Here is a tiny trained network, its code and every weight. The questions are about switching its units off for an input and a target symbol, where a switched-off unit gives its printed mean instead of its output.

import numpy as np


def w(rows, s, z=0):
    codes = np.array(rows[::2]) - 128.0
    scale = np.full(codes.shape[1], s)
    scale[-1] = z or s
    return codes * scale


def f(y):
    return y / 2 * (1 + np.tanh(0.7978845608 * (y + 0.044715 * y**3)))


def softmax(a):
    e = np.exp(a - a.max(-1, keepdims=True))
    return e / e.sum(-1, keepdims=True)


def log_softmax(a):
    a = a - a.max(-1, keepdims=True)
    return a - np.log(np.exp(a).sum(-1, keepdims=True))


def net(x, mask):
    ids = ['αγεζηθλμξπστφω'.index(c) for c in x.split()]
    T = len(ids)
    res = E[ids] + P[:T]
    u = 0
    for l in range(2):
        r = res
        for j in range(2):
            rows = slice(3 * j, 3 * j + 3)
            q, k, v = (r @ M[l][rows].T for M in (Q, K, V))
            z = softmax(np.where(np.tri(T) > 0, q @ k.T / 3**0.5, -1e9)) @ v
            o = O[l][rows]
            res = res + np.where(mask[u + j], z, o[:, -1]) @ o[:, :-1]
        u += 2
        y = f(res @ A[l][:, :-1].T + A[l][:, -1])
        res = res + np.where(mask[u : u + 12], y, B[l][:, -1]) @ B[l][:, :-1]
        u += 12
    return log_softmax(res[-1] @ U[:, :-1].T + U[:, -1])


Q, K, V, O, A, B = {}, {}, {}, {}, {}, {}
E = w([
[67,64,71,143,131,99,91,43],'α',
[205,191,152,175,156,63,124,165],'γ',
[131,184,181,172,104,91,172,236],'ε',
[136,127,70,135,142,87,240,111],'ζ',
[180,127,235,2,147,224,133,62],'η',
[130,178,126,174,199,75,50,86],'θ',
[158,8,106,158,65,86,78,127],'λ',
[103,135,174,182,128,102,53,188],'μ',
[102,223,118,157,210,82,139,106],'ξ',
[49,50,95,140,83,110,150,114],'π',
[62,93,98,131,76,102,247,154],'σ',
[168,85,63,142,140,71,150,61],'τ',
[13,186,152,155,148,115,143,154],'φ',
[172,58,101,149,76,84,181,158],'ω',
],0.0088)
P = w([
[123,149,93,114,99,136,111,152],'0',
[127,149,131,170,101,141,138,107],'1',
[122,113,147,180,150,151,160,102],'2',
[116,87,162,152,194,116,159,127],'3',
[116,108,172,117,156,72,146,116],'4',
[108,136,182,79,114,11,132,110],'5',
],0.013)
Q[0] = w([
[148,162,225,98,192,207,127,131],'0.h1',
[114,76,55,177,150,88,153,141],'0.h1',
[149,128,1,42,115,170,62,202],'0.h1',
[118,68,123,218,205,140,150,170],'0.h2',
[110,111,206,82,136,22,140,95],'0.h2',
[138,68,189,100,245,181,161,138],'0.h2',
],0.0071)
K[0] = w([
[141,209,125,150,131,147,52,176],'0.h1',
[132,83,137,83,139,156,182,98],'0.h1',
[124,108,23,106,45,116,139,112],'0.h1',
[128,201,144,133,41,140,121,90],'0.h2',
[160,132,139,115,174,254,124,141],'0.h2',
[150,144,77,182,73,188,141,99],'0.h2',
],0.0089)
V[0] = w([
[95,178,81,155,171,141,138,104],'0.h1',
[83,119,144,157,115,147,62,147],'0.h1',
[128,139,126,253,152,95,122,176],'0.h1',
[130,105,178,100,137,163,167,112],'0.h2',
[135,128,238,62,203,172,129,126],'0.h2',
[177,121,216,53,171,205,112,102],'0.h2',
],0.0083)
O[0] = w([
[88,202,98,175,167,119,137,64,164],'0.h1',
[85,123,154,153,88,138,57,140,67],'0.h1',
[158,159,180,251,109,119,116,127,221],'0.h1',
[117,76,163,111,183,117,138,146,249],'0.h2',
[117,96,154,108,254,146,112,219,176],'0.h2',
[137,71,119,100,228,121,121,184,199],'0.h2',
],0.0077,0.0011)
A[0] = w([
[98,84,88,190,166,89,138,168,154],'0.n1',
[144,71,146,46,180,181,134,160,73],'0.n2',
[159,114,84,151,112,109,66,99,186],'0.n3',
[91,197,189,159,141,86,117,109,207],'0.n4',
[171,78,144,166,139,125,98,56,205],'0.n5',
[228,167,127,142,138,123,195,117,152],'0.n6',
[150,91,160,108,125,144,125,117,121],'0.n7',
[171,187,174,86,27,219,128,28,151],'0.n8',
[108,154,59,95,88,71,125,109,182],'0.n9',
[108,143,197,163,139,64,170,137,254],'0.n10',
[129,223,151,171,130,159,75,132,151],'0.n11',
[116,150,94,254,80,146,151,98,127],'0.n12',
],0.0081,0.0049)
B[0] = w([
[121,54,134,69,202,197,175,129,177],'0.n1',
[156,165,111,154,54,185,141,56,222],'0.n2',
[157,82,76,86,143,115,64,115,152],'0.n3',
[88,156,167,167,180,47,108,173,210],'0.n4',
[161,30,133,203,160,120,79,71,180],'0.n5',
[214,175,114,118,147,97,187,141,160],'0.n6',
[134,129,111,154,76,137,118,154,142],'0.n7',
[131,93,37,76,218,255,120,234,224],'0.n8',
[111,126,126,24,129,74,124,118,169],'0.n9',
[120,86,204,170,173,60,175,157,255],'0.n10',
[108,174,56,150,130,81,71,191,163],'0.n11',
[129,127,65,201,100,207,169,94,238],'0.n12',
],0.0064,0.0091)
Q[1] = w([
[114,8,120,99,240,81,158,199],'1.h1',
[126,120,33,109,190,189,120,237],'1.h1',
[121,141,147,28,131,76,84,165],'1.h1',
[113,50,71,70,245,138,136,254],'1.h2',
[147,191,105,50,104,142,68,177],'1.h2',
[138,167,31,217,103,216,146,141],'1.h2',
],0.0099)
K[1] = w([
[104,159,174,230,199,75,97,190],'1.h1',
[117,199,143,51,164,66,46,231],'1.h1',
[109,47,223,117,187,47,150,113],'1.h1',
[110,197,246,145,207,61,32,217],'1.h2',
[127,66,160,2,157,82,129,143],'1.h2',
[132,190,14,60,69,134,87,198],'1.h2',
],0.0083)
V[1] = w([
[27,162,107,104,177,161,115,57],'1.h1',
[224,86,96,118,153,103,38,62],'1.h1',
[101,214,158,166,164,62,136,164],'1.h1',
[20,66,95,111,84,117,138,85],'1.h2',
[189,191,73,100,194,76,201,56],'1.h2',
[170,103,132,104,80,125,254,150],'1.h2',
],0.0099)
O[1] = w([
[101,143,199,57,229,118,45,50,207],'1.h1',
[247,1,57,71,169,59,128,181,13],'1.h1',
[118,188,103,191,165,133,85,145,137],'1.h1',
[74,64,210,65,67,71,126,23,85],'1.h2',
[229,213,26,92,199,105,153,32,252],'1.h2',
[158,146,130,176,43,182,244,44,123],'1.h2',
],0.0096,0.0026)
A[1] = w([
[165,55,110,135,184,49,148,141,130],'1.n1',
[201,134,174,154,161,249,157,147,149],'1.n2',
[169,116,82,125,254,167,56,129,5],'1.n3',
[22,98,150,94,87,167,64,227,81],'1.n4',
[154,65,144,193,40,143,155,116,90],'1.n5',
[50,215,157,159,118,225,202,107,98],'1.n6',
[216,253,48,182,158,232,149,156,227],'1.n7',
[26,189,158,175,70,217,150,112,39],'1.n8',
[142,152,19,104,78,97,176,33,200],'1.n9',
[114,193,181,186,98,79,229,132,177],'1.n10',
[189,125,142,84,113,243,90,94,226],'1.n11',
[58,63,130,225,16,124,175,97,231],'1.n12',
],0.0055,0.0023)
B[1] = w([
[201,145,135,55,48,82,70,186,184],'1.n1',
[99,47,95,68,153,167,173,124,188],'1.n2',
[121,239,151,57,88,161,226,166,219],'1.n3',
[237,118,202,228,155,99,222,50,178],'1.n4',
[106,217,103,40,112,134,190,207,170],'1.n5',
[191,70,105,71,121,182,27,110,210],'1.n6',
[3,22,89,100,97,50,160,89,255],'1.n7',
[229,72,97,22,143,136,16,124,194],'1.n8',
[170,138,175,241,164,138,100,127,208],'1.n9',
[117,120,72,165,53,195,66,76,198],'1.n10',
[47,153,134,197,224,125,140,233,173],'1.n11',
[117,247,165,110,61,142,143,171,206],'1.n12',
],0.0053,0.017)
U = w([
[106,42,126,74,141,35,67,95,72],'α',
[54,66,53,153,116,55,174,163,33],'γ',
[102,91,67,130,78,171,57,170,204],'ε',
[127,111,117,201,136,127,160,16,65],'ζ',
[130,71,150,69,207,231,181,145,65],'η',
[178,203,104,60,143,120,79,229,110],'θ',
[134,98,121,77,52,75,129,204,2],'λ',
[129,100,186,227,143,134,138,202,241],'μ',
[41,227,118,114,180,121,151,93,181],'ξ',
[16,132,210,101,69,96,166,66,243],'π',
[198,220,159,106,92,200,116,72,42],'σ',
[253,121,100,133,136,84,119,102,231],'τ',
[125,143,159,125,200,141,28,61,106],'φ',
[181,238,116,166,73,171,221,168,80],'ω',
],0.0041,0.0029)

Each question gives the input, a string of symbols that net reads in full, and the target symbol t.
The units are the heads (3 rows each of Q, K, V and O) and the neurons (one row each of A and B). Each row of codes is followed by its name. A weight is (code - 128) times the scale printed after its matrix; where a second scale follows, it is the last column's (O, A, B and U).
mask holds one flag per unit, layer by layer, with each layer's heads first. A switched-off unit (its flag False) gives its mean, the last column of its rows in O or B, instead of its output. The means were averaged over made-up inputs and are rounded, as every weight is.
A unit's drop is (log p(t) with every unit on - log p(t) with that unit switched off) / (log p(t) with every unit on - log p(t) with every unit switched off).
The circuit of an input: a set's keep is (log p(t) with only the set's units on - log p(t) with every unit switched off) / (log p(t) with every unit on - log p(t) with every unit switched off). Starting from the 12 units with the biggest drops (on a tie, the unit counted first), units are removed one at a time, each time the one whose removal leaves the highest keep (on an exact tie, the one counted first), for as long as the keep stays at least 0.8.
circuit, biggest first: the units of the circuit, biggest drop first
most important unit: the unit with the biggest drop
top k neurons: the k neurons with the biggest drops, biggest first
which heads matter: for each layer, one digit per head in row order, 1 if its drop is at least 0.15 and else 0, layers parted by /
input π τ σ τ θ, target σ: top 4 neurons -> (0.n12, 0.n8, 1.n7, 0.n1)
input σ ω λ ξ, target ω: which heads matter -> 01 / 11
input θ μ α π μ ω, target π: most important unit -> 0.n8
input π μ π ω, target μ: circuit, biggest first -> (1.h2, 0.h1, 1.n4)
input μ π η η ζ, target η: circuit, biggest first -> (0.h2, 0.n1)
input τ μ σ η σ, target μ: which heads matter -> 10 / 01
input ω γ μ, target ω: circuit, biggest first -> (0.h2, 1.h1, 1.h2, 1.n12)
input η η λ ξ η, target ξ: circuit, biggest first -> (1.h2, 1.h1, 0.h1, 1.n8)
input τ π τ τ, target π: circuit, biggest first -> (0.h2, 0.n12, 1.h2)
input π α π α, target α: which heads matter -> 01 / 11
input π μ τ η η, target τ: which heads matter -> 01 / 11
input η τ π γ σ π, target γ: which heads matter -> 00 / 11
input γ ξ η η θ π, target η: which heads matter -> 01 / 00
input γ α η, target γ: most important unit -> 1.n7
input σ τ ζ, target σ: which heads matter -> 01 / 11
input τ ε ζ η σ, target ε: top 2 neurons -> (0.n4, 1.n6)
input ω π η, target η: top 2 neurons -> (0.n8, 0.n12)
input μ σ μ η μ θ, target θ: which heads matter -> 01 / 01
input ζ ω θ τ π λ, target τ: top 2 neurons -> (0.n8, 0.n11)
input γ μ ξ τ, target μ: which heads matter -> 11 / 01
input η θ π τ π λ, target θ: top 2 neurons -> (0.n4, 0.n2)
input α π γ γ φ, target γ: which heads matter -> 10 / 11
input τ τ ζ π ω, target ζ: which heads matter -> 10 / 01
input ε ω λ π, target ω: most important unit -> 0.h2
input μ τ λ, target μ: top 2 neurons -> (0.n8, 0.n2)
